Small tables with named rows and columns. After each table, cells are looked up by row and column.

lazolet:
	bot	segerip
res	0.30	0.50
vav	0.39	0.27
nasi	0.14	0.67
torage	0.83	0.28
kan	0.02	0.38
gavo	0.11	0.32
rimulo	0.26	0.48
rom	0.61	0.40
sul	0.50	0.48
zudalet	0.50	0.73
pafomi	0.53	0.67
soginot	0.47	0.54
vero	0.20	0.63
zuro	0.25	0.24

What is the bot of kan in lazolet?
0.02
What is the bot of sul in lazolet?
0.50
What is the bot of rimulo in lazolet?
0.26
What is the bot of vero in lazolet?
0.20
What is the bot of nasi in lazolet?
0.14
What is the segerip of rimulo in lazolet?
0.48
What is the segerip of nasi in lazolet?
0.67
What is the segerip of soginot in lazolet?
0.54
What is the bot of res in lazolet?
0.30
What is the bot of zuro in lazolet?
0.25
What is the segerip of vav in lazolet?
0.27
What is the segerip of torage in lazolet?
0.28
What is the bot of soginot in lazolet?
0.47
What is the bot of torage in lazolet?
0.83
What is the segerip of sul in lazolet?
0.48
What is the bot of rom in lazolet?
0.61

zisigo.csv
,fuz,vil,dop,gor,tulan,kove,bonopon,pori,paz
nofemus,144,178,145,163,179,173,162,103,141
fules,144,178,134,163,179,183,142,94,149
nemano,146,195,134,150,196,197,142,48,152

fuz of nofemus: 144
tulan of nofemus: 179
gor of nemano: 150
dop of nemano: 134
kove of fules: 183
paz of nemano: 152
pori of fules: 94
pori of nemano: 48
dop of nofemus: 145
vil of nofemus: 178
fuz of nemano: 146
bonopon of fules: 142

Table zapo
,levaf,digadit,muroli
luk,-19.138,57.148,-37.687
vul,-60.604,-57.533,-23.517
ton,54.731,-41.723,49.234
dud,48.650,46.741,-80.203

luk, muroli -> -37.687
vul, muroli -> -23.517
luk, digadit -> 57.148
ton, levaf -> 54.731
vul, digadit -> -57.533
vul, levaf -> -60.604
ton, muroli -> 49.234
dud, levaf -> 48.650
dud, digadit -> 46.741
ton, digadit -> -41.723
dud, muroli -> -80.203
luk, levaf -> -19.138
Row with the largest muroli: ton

Table lozefu
|  | ginut | dipon | duvud | kefomiv | mitad | tifip | porega | lusig | dar | zutaki |
|---|---|---|---|---|---|---|---|---|---|---|
| negimi | 40.6 | 37.3 | 1.8 | 91.4 | 37.9 | 50.0 | 21.6 | 33.4 | 47.2 | 67.0 |
| sopesot | 17.6 | 9.6 | 11.8 | 60.8 | 44.5 | 31.9 | 25.6 | 58.9 | 62.8 | 24.9 |
| nom | 30.4 | 27.5 | 30.2 | 20.4 | 38.8 | 29.9 | 37.5 | 44.8 | 41.6 | 19.7 |

negimi, tifip: 50.0
negimi, zutaki: 67.0
negimi, dipon: 37.3
sopesot, kefomiv: 60.8
nom, tifip: 29.9
negimi, ginut: 40.6
negimi, duvud: 1.8
sopesot, lusig: 58.9
nom, ginut: 30.4
sopesot, ginut: 17.6
sopesot, dar: 62.8
sopesot, zutaki: 24.9
nom, porega: 37.5
negimi, dar: 47.2
nom, mitad: 38.8
negimi, lusig: 33.4
negimi, mitad: 37.9
nom, kefomiv: 20.4
Row with the largest porega: nom

vul.csv
,fot,voz
tev,88474,77432
rarul,30072,95076
duzi,77493,77174
piga,65733,1070

rarul, voz: 95076
rarul, fot: 30072
duzi, fot: 77493
duzi, voz: 77174
piga, fot: 65733
tev, voz: 77432
piga, voz: 1070
Row with the largest fot: tev

Table suz
	bogu	nebivoz	ledebiv	fivos	resorap	ror	bufi	fesodo
zegar	-7.58	-17.94	-76.80	69.35	-78.97	34.02	-76.93	69.61
momibab	-0.78	-31.83	1.99	-30.30	-76.47	-47.18	-11.22	-91.07
pumizif	-19.42	-16.90	-74.51	66.46	-54.69	30.31	-81.93	80.29
dudo	-34.64	-14.72	-67.54	43.62	-16.96	21.94	-63.50	72.30

ledebiv of dudo = -67.54
nebivoz of zegar = -17.94
bufi of pumizif = -81.93
fivos of pumizif = 66.46
bufi of momibab = -11.22
fesodo of momibab = -91.07
fesodo of pumizif = 80.29
Which row has the largest fesodo? pumizif

kad =
,pupi,vuni,ren,meda,tavezut,zap
ranonup,-202,-75,472,390,428,-452
mulug,455,110,258,-202,-128,338
batofe,240,319,481,24,108,-407
detavo,-34,46,519,785,-66,-429
niroti,584,757,208,209,590,-207
dut,-298,-97,-357,14,-164,-505
bebided,-192,434,5,-12,29,473
nodef,50,69,711,354,-267,522
ridi,522,-402,311,-374,325,104
leb,505,-353,750,-159,138,192
pozig,738,97,-368,470,462,363
gep,80,358,-434,-439,-523,374
zar,299,-277,-102,-4,353,-248
kolud,79,-194,446,44,646,310

leb, vuni -> -353
ranonup, pupi -> -202
gep, pupi -> 80
nodef, vuni -> 69
niroti, meda -> 209
zar, meda -> -4
kolud, vuni -> -194
leb, pupi -> 505
detavo, vuni -> 46
Row with the largest meda: detavo

Table lanen
	ziba	maka
bopug	5.66	5.44
sogu	3.79	3.43
bulaf	7.72	3.62
barod	5.91	1.99

What is the ziba of bopug in lanen?
5.66
What is the ziba of bulaf in lanen?
7.72
What is the ziba of sogu in lanen?
3.79
What is the maka of bulaf in lanen?
3.62
What is the maka of bopug in lanen?
5.44
What is the maka of barod in lanen?
1.99
What is the maka of sogu in lanen?
3.43
What is the ziba of barod in lanen?
5.91
Row with the largest ziba: bulaf

